Here is a tiny trained network, its code and every weight. The questions are about switching its units off for an input and a target symbol, where a switched-off unit gives its printed mean instead of its output.

import numpy as np


def w(rows, s, z=0):
    codes = np.array(rows[::2]) - 128.0
    scale = np.full(codes.shape[1], s)
    scale[-1] = z or s
    return codes * scale


def norm(h):
    return h / np.sqrt((h * h).mean(-1, keepdims=True) + 1e-5)


def f(y):
    return np.maximum(y, 0)


def softmax(a):
    e = np.exp(a - a.max(-1, keepdims=True))
    return e / e.sum(-1, keepdims=True)


def log_softmax(a):
    a = a - a.max(-1, keepdims=True)
    return a - np.log(np.exp(a).sum(-1, keepdims=True))


def net(x, mask):
    ids = ['ΛΞΣΨαβδεζημτω'.index(c) for c in x.split()]
    T = len(ids)
    res = E[ids] + P[:T]
    r = norm(res)
    for j in range(2):
        rows = slice(3 * j, 3 * j + 3)
        q, k, v = (r @ M[0][rows].T for M in (Q, K, V))
        z = softmax(np.where(np.tri(T) > 0, q @ k.T / 3**0.5, -1e9)) @ v
        o = O[0][rows]
        res = res + np.where(mask[j], z, o[:, -1]) @ o[:, :-1]
    y = f(norm(res) @ A[0][:, :-1].T + A[0][:, -1])
    res = res + np.where(mask[2:14], y, B[0][:, -1]) @ B[0][:, :-1]
    return log_softmax(norm(res)[-1] @ U[:, :-1].T + U[:, -1])


Q, K, V, O, A, B = {}, {}, {}, {}, {}, {}
E = w([
[94,196,68,92,130,141,178,135,77],'Λ',
[5,92,155,149,202,135,141,140,132],'Ξ',
[134,167,110,76,96,60,109,76,155],'Σ',
[52,156,100,161,126,111,132,174,92],'Ψ',
[173,98,72,90,88,151,98,92,93],'α',
[110,59,172,202,47,108,127,97,110],'β',
[122,149,155,89,182,187,165,114,170],'δ',
[169,168,113,135,183,147,153,152,38],'ε',
[115,167,213,178,131,114,215,166,159],'ζ',
[72,116,167,99,109,142,207,146,123],'η',
[123,142,191,116,151,92,91,49,71],'μ',
[104,111,51,185,172,136,145,132,172],'τ',
[151,135,213,111,83,138,88,149,132],'ω',
],0.024)
P = w([
[90,254,128,213,151,207,161,89,190],'0',
[90,230,146,170,136,200,184,100,158],'1',
[89,199,149,163,123,185,178,113,163],'2',
[92,187,150,130,116,163,191,114,135],'3',
[103,162,155,111,121,134,195,118,130],'4',
[112,145,144,106,111,121,183,136,125],'5',
[125,116,138,93,105,99,185,151,134],'6',
[143,76,120,75,110,93,184,157,124],'7',
[156,61,97,72,115,65,163,169,106],'8',
[163,52,99,71,109,49,168,174,107],'9',
[175,33,108,50,99,32,190,176,88],'10',
],0.0075)
Q[0] = w([
[168,137,125,167,128,123,119,139,135],'head 1',
[130,174,145,164,94,155,68,95,124],'head 1',
[94,169,204,35,149,91,226,156,61],'head 1',
[109,58,61,105,144,213,172,143,3],'head 2',
[125,30,101,95,96,109,214,124,216],'head 2',
[60,158,129,101,78,78,142,226,134],'head 2',
],0.032)
K[0] = w([
[120,121,122,130,119,143,160,108,137],'head 1',
[110,166,156,116,138,158,155,150,131],'head 1',
[178,72,183,80,70,60,90,105,105],'head 1',
[155,36,3,84,125,109,116,132,115],'head 2',
[105,51,211,34,129,116,134,126,193],'head 2',
[86,155,117,147,98,59,157,185,120],'head 2',
],0.036)
V[0] = w([
[123,90,180,71,223,210,157,225,93],'head 1',
[124,99,199,180,230,58,42,147,48],'head 1',
[150,43,136,182,237,149,203,5,76],'head 1',
[101,64,79,167,110,150,157,161,81],'head 2',
[135,57,135,42,175,161,151,65,83],'head 2',
[183,129,81,89,201,41,201,118,226],'head 2',
],0.011)
O[0] = w([
[115,236,146,139,110,180,46,202,175,130],'head 1',
[109,65,211,16,203,123,38,143,100,93],'head 1',
[2,84,144,62,118,176,73,135,146,108],'head 1',
[99,111,52,161,95,152,117,137,70,231],'head 2',
[146,110,128,110,122,227,189,73,83,252],'head 2',
[90,216,140,193,151,148,190,96,192,79],'head 2',
],0.0075,0.004)
A[0] = w([
[165,111,147,144,125,73,101,15,119,106],'neuron 1',
[234,140,156,142,130,140,87,158,218,48],'neuron 2',
[184,162,170,153,161,145,121,153,55,111],'neuron 3',
[88,104,122,74,123,74,206,126,184,71],'neuron 4',
[100,60,68,169,233,135,131,104,173,20],'neuron 5',
[129,84,60,102,113,101,88,50,225,69],'neuron 6',
[142,189,83,24,104,112,119,47,173,174],'neuron 7',
[184,112,103,207,106,99,179,114,145,124],'neuron 8',
[208,147,88,81,116,201,99,119,161,113],'neuron 9',
[124,96,142,164,65,182,125,150,215,49],'neuron 10',
[156,221,188,119,137,120,31,56,92,2],'neuron 11',
[195,52,221,249,41,130,88,130,158,83],'neuron 12',
],0.016,0.0037)
B[0] = w([
[182,102,161,94,77,81,140,62,203,165],'neuron 1',
[158,123,66,212,204,147,174,192,153,158],'neuron 2',
[138,111,155,120,85,123,140,248,55,228],'neuron 3',
[155,176,122,139,25,118,131,151,72,168],'neuron 4',
[77,118,154,204,179,117,228,187,147,148],'neuron 5',
[167,101,111,115,130,85,39,220,197,139],'neuron 6',
[109,137,137,185,80,150,139,45,105,163],'neuron 7',
[91,132,91,22,193,138,58,121,155,245],'neuron 8',
[196,178,102,101,94,193,103,102,119,170],'neuron 9',
[114,2,104,80,102,137,160,145,141,158],'neuron 10',
[161,89,161,46,167,28,207,124,193,177],'neuron 11',
[125,152,221,244,45,150,133,117,10,165],'neuron 12',
],0.017,0.012)
U = w([
[34,144,51,170,159,63,33,116,133,96],'Λ',
[179,87,103,152,161,254,64,72,178,96],'Ξ',
[89,234,147,149,188,178,163,43,183,130],'Σ',
[189,127,102,130,243,142,116,190,47,153],'Ψ',
[150,87,101,97,170,35,144,25,141,108],'α',
[124,115,80,160,75,51,22,99,158,89],'β',
[106,53,75,139,86,181,163,153,215,3],'δ',
[65,92,158,19,96,140,165,116,107,203],'ε',
[123,106,144,239,93,93,191,112,43,60],'ζ',
[70,151,16,103,74,187,141,90,79,173],'η',
[70,60,217,140,147,145,32,47,93,168],'μ',
[30,136,125,185,192,97,139,137,178,121],'τ',
[190,228,178,133,94,108,112,203,144,109],'ω',
],0.0062,0.0036)

Each question gives the input, a string of symbols that net reads in full, and the target symbol t.
The units are the heads (3 rows each of Q, K, V and O) and the neurons (one row each of A and B). Each row of codes is followed by its name. A weight is (code - 128) times the scale printed after its matrix; where a second scale follows, it is the last column's (O, A, B and U).
mask holds one flag per unit, heads first, then neurons. A switched-off unit (its flag False) gives its mean, the last column of its rows in O or B, instead of its output. The means were averaged over made-up inputs and are rounded, as every weight is.
A unit's drop is (log p(t) with every unit on - log p(t) with that unit switched off) / (log p(t) with every unit on - log p(t) with every unit switched off).
The circuit of an input: a set's keep is (log p(t) with only the set's units on - log p(t) with every unit switched off) / (log p(t) with every unit on - log p(t) with every unit switched off). Starting from the 12 units with the biggest drops (on a tie, the unit counted first), units are removed one at a time, each time the one whose removal leaves the highest keep (on an exact tie, the one counted first), for as long as the keep stays at least 0.8.
units of the circuit, in order: the units of the circuit, biggest drop first
unit that matters most: the unit with the biggest drop
k most important neurons: the k neurons with the biggest drops, biggest first
heads that matter: for each layer, one digit per head in row order, 1 if its drop is at least 0.15 and else 0, layers parted by /
drop of u: that unit's drop, to one decimal
input τ η ε δ ε τ ε ε ε δ, target Σ: units of the circuit, in order => head 2
input ε ε ε α ε ε ε ε ε ε, target η: heads that matter => 11
input μ ε η ε ε τ Ξ μ Σ, target β: heads that matter => 00
input ε ω Σ μ η β Ψ ω η, target Ψ: heads that matter => 10
input τ ε Λ, target Σ: units of the circuit, in order => neuron 3; head 2
input ε η ε β ε ε Ξ, target ζ: 2 most important neurons => neuron 8; neuron 4
input ω ζ α Λ δ Λ ε μ ε ε Σ, target β: units of the circuit, in order => neuron 6; neuron 7
input ε η τ Ξ, target τ: heads that matter => 01
input ε ε β, target μ: units of the circuit, in order => head 1; neuron 3
input ε α η, target η: 2 most important neurons => neuron 4; neuron 11
input ω Λ δ, target Ψ: 2 most important neurons => neuron 2; neuron 3
input α ε Λ η η η Λ η, target η: heads that matter => 10
input μ η ω δ Σ, target α: heads that matter => 10
input ε Ψ ε δ μ ε Σ, target α: unit that matters most => head 1
input Ξ Σ η Ψ ω ε ε Ξ, target Ψ: drop of neuron 7 => 0.1
input τ η ω ε μ, target α: drop of neuron 2 => 0.0
input μ ε Ψ ω, target ζ: drop of neuron 12 => 0.8
input ω Λ η α η ε, target η: drop of head 1 => 0.8
